Here is a tiny trained network, its code and every weight. The questions are about switching its units off for an input and a class, where a switched-off unit gives its printed mean instead of its output.

import numpy as np


def w(rows, s, z=0):
    codes = np.array(rows[::2]) - 128.0
    scale = np.full(codes.shape[1], s)
    scale[-1] = z or s
    return codes * scale


def norm(h):
    return h / np.sqrt((h * h).mean(-1, keepdims=True) + 1e-5)


def f(y):
    return np.maximum(y, 0)


def log_softmax(a):
    a = a - a.max(-1, keepdims=True)
    return a - np.log(np.exp(a).sum(-1, keepdims=True))


def net(x, mask):
    res = np.array(x, float).reshape(1, 6) / 4 @ E
    u = 0
    for l in range(4):
        y = f(norm(res) @ A[l][:, :-1].T + A[l][:, -1])
        res = res + np.where(mask[u : u + 10], y, B[l][:, -1]) @ B[l][:, :-1]
        u += 10
    return log_softmax(norm(res)[-1] @ U[:, :-1].T + U[:, -1])


A, B = {}, {}
E = w([
[201,218,109,57,40,9],'x0',
[62,147,98,84,253,82],'x1',
[123,248,209,138,190,207],'x2',
[193,117,115,89,155,174],'x3',
[50,127,138,62,62,220],'x4',
[130,127,125,128,127,131],'x5',
],0.0053)
A[0] = w([
[131,124,74,95,123,187,66],'L0N1',
[116,116,143,53,210,110,253],'L0N2',
[224,135,94,43,137,165,109],'L0N3',
[119,83,101,98,91,72,144],'L0N4',
[131,255,94,183,81,121,223],'L0N5',
[86,135,86,66,189,75,69],'L0N6',
[185,168,150,158,89,165,76],'L0N7',
[197,86,99,82,181,161,117],'L0N8',
[90,127,123,67,88,164,97],'L0N9',
[192,129,84,96,171,201,132],'L0N10',
],0.0087,0.0042)
B[0] = w([
[65,114,132,118,97,103,149],'L0N1',
[183,121,146,123,100,192,252],'L0N2',
[72,174,126,168,108,87,189],'L0N3',
[114,184,83,116,120,163,204],'L0N4',
[105,170,152,168,134,156,253],'L0N5',
[113,131,88,75,216,185,190],'L0N6',
[166,120,162,114,107,136,174],'L0N7',
[60,133,116,155,100,66,180],'L0N8',
[107,56,254,96,71,62,178],'L0N9',
[55,149,159,187,149,94,182],'L0N10',
],0.0076,0.0057)
A[1] = w([
[170,63,134,141,59,143,6],'L1N1',
[141,174,47,251,185,137,238],'L1N2',
[203,133,168,138,156,67,113],'L1N3',
[197,97,152,196,137,81,165],'L1N4',
[46,158,143,188,139,110,173],'L1N5',
[112,48,148,196,207,169,39],'L1N6',
[154,88,117,22,95,102,45],'L1N7',
[221,89,163,129,167,77,12],'L1N8',
[254,125,108,157,226,89,26],'L1N9',
[78,129,64,188,118,217,178],'L1N10',
],0.0068,0.0014)
B[1] = w([
[162,156,186,158,216,150,163],'L1N1',
[30,100,171,100,68,160,253],'L1N2',
[132,169,181,2,119,95,163],'L1N3',
[115,32,196,85,170,152,180],'L1N4',
[71,124,129,216,130,85,224],'L1N5',
[127,148,115,145,39,189,218],'L1N6',
[189,129,146,108,115,103,152],'L1N7',
[58,81,167,95,72,112,144],'L1N8',
[79,98,194,64,104,122,183],'L1N9',
[145,186,118,153,79,82,212],'L1N10',
],0.0075,0.0047)
A[2] = w([
[127,94,93,82,75,112,208],'L2N1',
[102,164,167,134,151,170,133],'L2N2',
[142,42,48,104,87,104,76],'L2N3',
[47,145,116,123,72,133,146],'L2N4',
[125,115,65,217,150,165,148],'L2N5',
[254,128,184,202,114,128,9],'L2N6',
[111,107,115,126,229,122,74],'L2N7',
[156,113,146,193,135,60,108],'L2N8',
[145,223,114,119,141,94,185],'L2N9',
[123,16,16,167,99,101,157],'L2N10',
],0.0093,0.0014)
B[2] = w([
[140,171,206,182,180,92,176],'L2N1',
[214,130,99,119,140,49,209],'L2N2',
[178,224,214,195,213,131,165],'L2N3',
[99,65,129,98,228,54,255],'L2N4',
[156,145,35,79,118,48,156],'L2N5',
[169,40,102,151,159,84,155],'L2N6',
[183,68,86,37,135,254,139],'L2N7',
[85,97,179,70,131,70,145],'L2N8',
[112,83,7,138,16,89,181],'L2N9',
[155,213,166,175,164,194,178],'L2N10',
],0.0076,0.0077)
A[3] = w([
[195,154,136,49,147,53,83],'L3N1',
[161,51,148,185,188,121,95],'L3N2',
[165,66,177,115,95,110,146],'L3N3',
[72,41,69,251,163,253,100],'L3N4',
[165,254,182,159,121,175,53],'L3N5',
[176,162,67,9,143,176,66],'L3N6',
[145,133,150,241,138,6,252],'L3N7',
[113,54,117,181,44,88,136],'L3N8',
[222,88,152,182,96,164,114],'L3N9',
[102,158,28,33,196,148,176],'L3N10',
],0.0072,0.0024)
B[3] = w([
[86,159,209,175,63,231,167],'L3N1',
[138,182,120,75,84,187,159],'L3N2',
[63,34,112,80,178,185,162],'L3N3',
[176,207,131,73,2,25,167],'L3N4',
[182,154,130,204,250,132,157],'L3N5',
[140,75,100,154,103,167,145],'L3N6',
[108,111,54,140,175,210,255],'L3N7',
[175,110,53,105,153,115,176],'L3N8',
[181,155,91,40,204,97,145],'L3N9',
[197,48,103,159,137,127,170],'L3N10',
],0.0076,0.0098)
U = w([
[170,198,146,208,185,159,117],'0',
[74,60,229,73,96,126,115],'1',
[155,157,60,109,6,80,99],'2',
[108,92,94,131,137,145,254],'3',
[204,60,91,70,147,167,77],'4',
[72,83,93,195,140,79,90],'5',
],0.013,0.0061)

Each question gives the input, the list of numbers given to net, and the class t.
The units are the neurons (one row each of A and B). Each row of codes is followed by its name. A weight is (code - 128) times the scale printed after its matrix; where a second scale follows, it is the last column's (A, B and U).
mask holds one flag per neuron, layer by layer. A switched-off neuron (its flag False) gives its mean, the last column of its row in B, instead of its output. The means were averaged over made-up inputs and are rounded, as every weight is.
A unit's drop is (log p(t) with every unit on - log p(t) with that unit switched off) / (log p(t) with every unit on - log p(t) with every unit switched off).
The circuit of an input: a set's keep is (log p(t) with only the set's units on - log p(t) with every unit switched off) / (log p(t) with every unit on - log p(t) with every unit switched off). Starting from the 12 units with the biggest drops (on a tie, the unit counted first), units are removed one at a time, each time the one whose removal leaves the highest keep (on an exact tie, the one counted first), for as long as the keep stays at least 0.8.
circuit, biggest first: the units of the circuit, biggest drop first
top k neurons: the k neurons with the biggest drops, biggest first
top k neurons in layer l: the k neurons of layer l with the biggest drops, biggest first
input [-6,1,2,-2,1,4], class 2: circuit, biggest first => [L1N6 L3N4]
input [-7,2,-6,-7,-6,0], class 2: circuit, biggest first => [L3N4 L1N6 L3N2]
input [3,-5,2,3,8,0], class 1: circuit, biggest first => [L0N9]
input [-5,-7,-7,-1,4,2], class 0: top 4 neurons => [L2N10 L0N5 L2N3 L0N2]
input [7,-2,-7,6,2,-6], class 0: circuit, biggest first => [L2N3 L2N1]
input [-7,-7,4,-3,-2,-4], class 2: top 4 neurons => [L3N4 L1N6 L0N9 L0N2]
input [5,-8,1,-3,-7,-4], class 4: circuit, biggest first => [L2N6 L3N9 L3N7]
input [-4,8,-6,1,-4,6], class 4: top 3 neurons => [L0N6 L2N7 L3N10]
input [-6,5,3,6,3,5], class 2: top 2 neurons => [L3N4 L0N2]
input [4,4,6,-1,-7,6], class 1: top 4 neurons => [L1N9 L1N2 L0N4 L2N10]
input [4,6,5,8,0,-3], class 5: circuit, biggest first => [L0N3 L0N10 L2N9]
input [-7,1,-1,-5,-1,2], class 2: circuit, biggest first => [L3N4 L1N6]
input [2,-4,-2,-8,7,-2], class 5: top 2 neurons => [L0N2 L1N2]
input [-2,8,-7,0,-4,-4], class 4: circuit, biggest first => [L2N7]
input [6,-8,2,6,7,2], class 4: circuit, biggest first => [L1N2 L2N6 L3N3]
input [-5,-7,-7,-6,-1,-3], class 0: circuit, biggest first => [L2N10 L0N5 L2N3]
input [-1,6,3,4,1,-5], class 4: top 2 neurons in layer 3 => [L3N10 L3N7]
input [-1,7,6,-3,-5,2], class 4: top 2 neurons => [L0N6 L2N7]
input [-5,1,-7,0,-7,5], class 0: top 4 neurons => [L2N3 L2N10 L0N5 L0N8]
input [3,-3,-2,-4,-1,-8], class 3: circuit, biggest first => [L3N7]
input [1,-2,-1,3,7,6], class 1: top 2 neurons => [L0N9 L2N9]
input [2,5,-5,-2,-1,5], class 0: top 2 neurons => [L0N5 L2N3]
input [8,7,-8,-4,-6,-6], class 0: top 4 neurons => [L2N3 L2N1 L3N4 L1N10]
input [2,8,1,2,-4,7], class 4: top 2 neurons in layer 0 => [L0N6 L0N2]
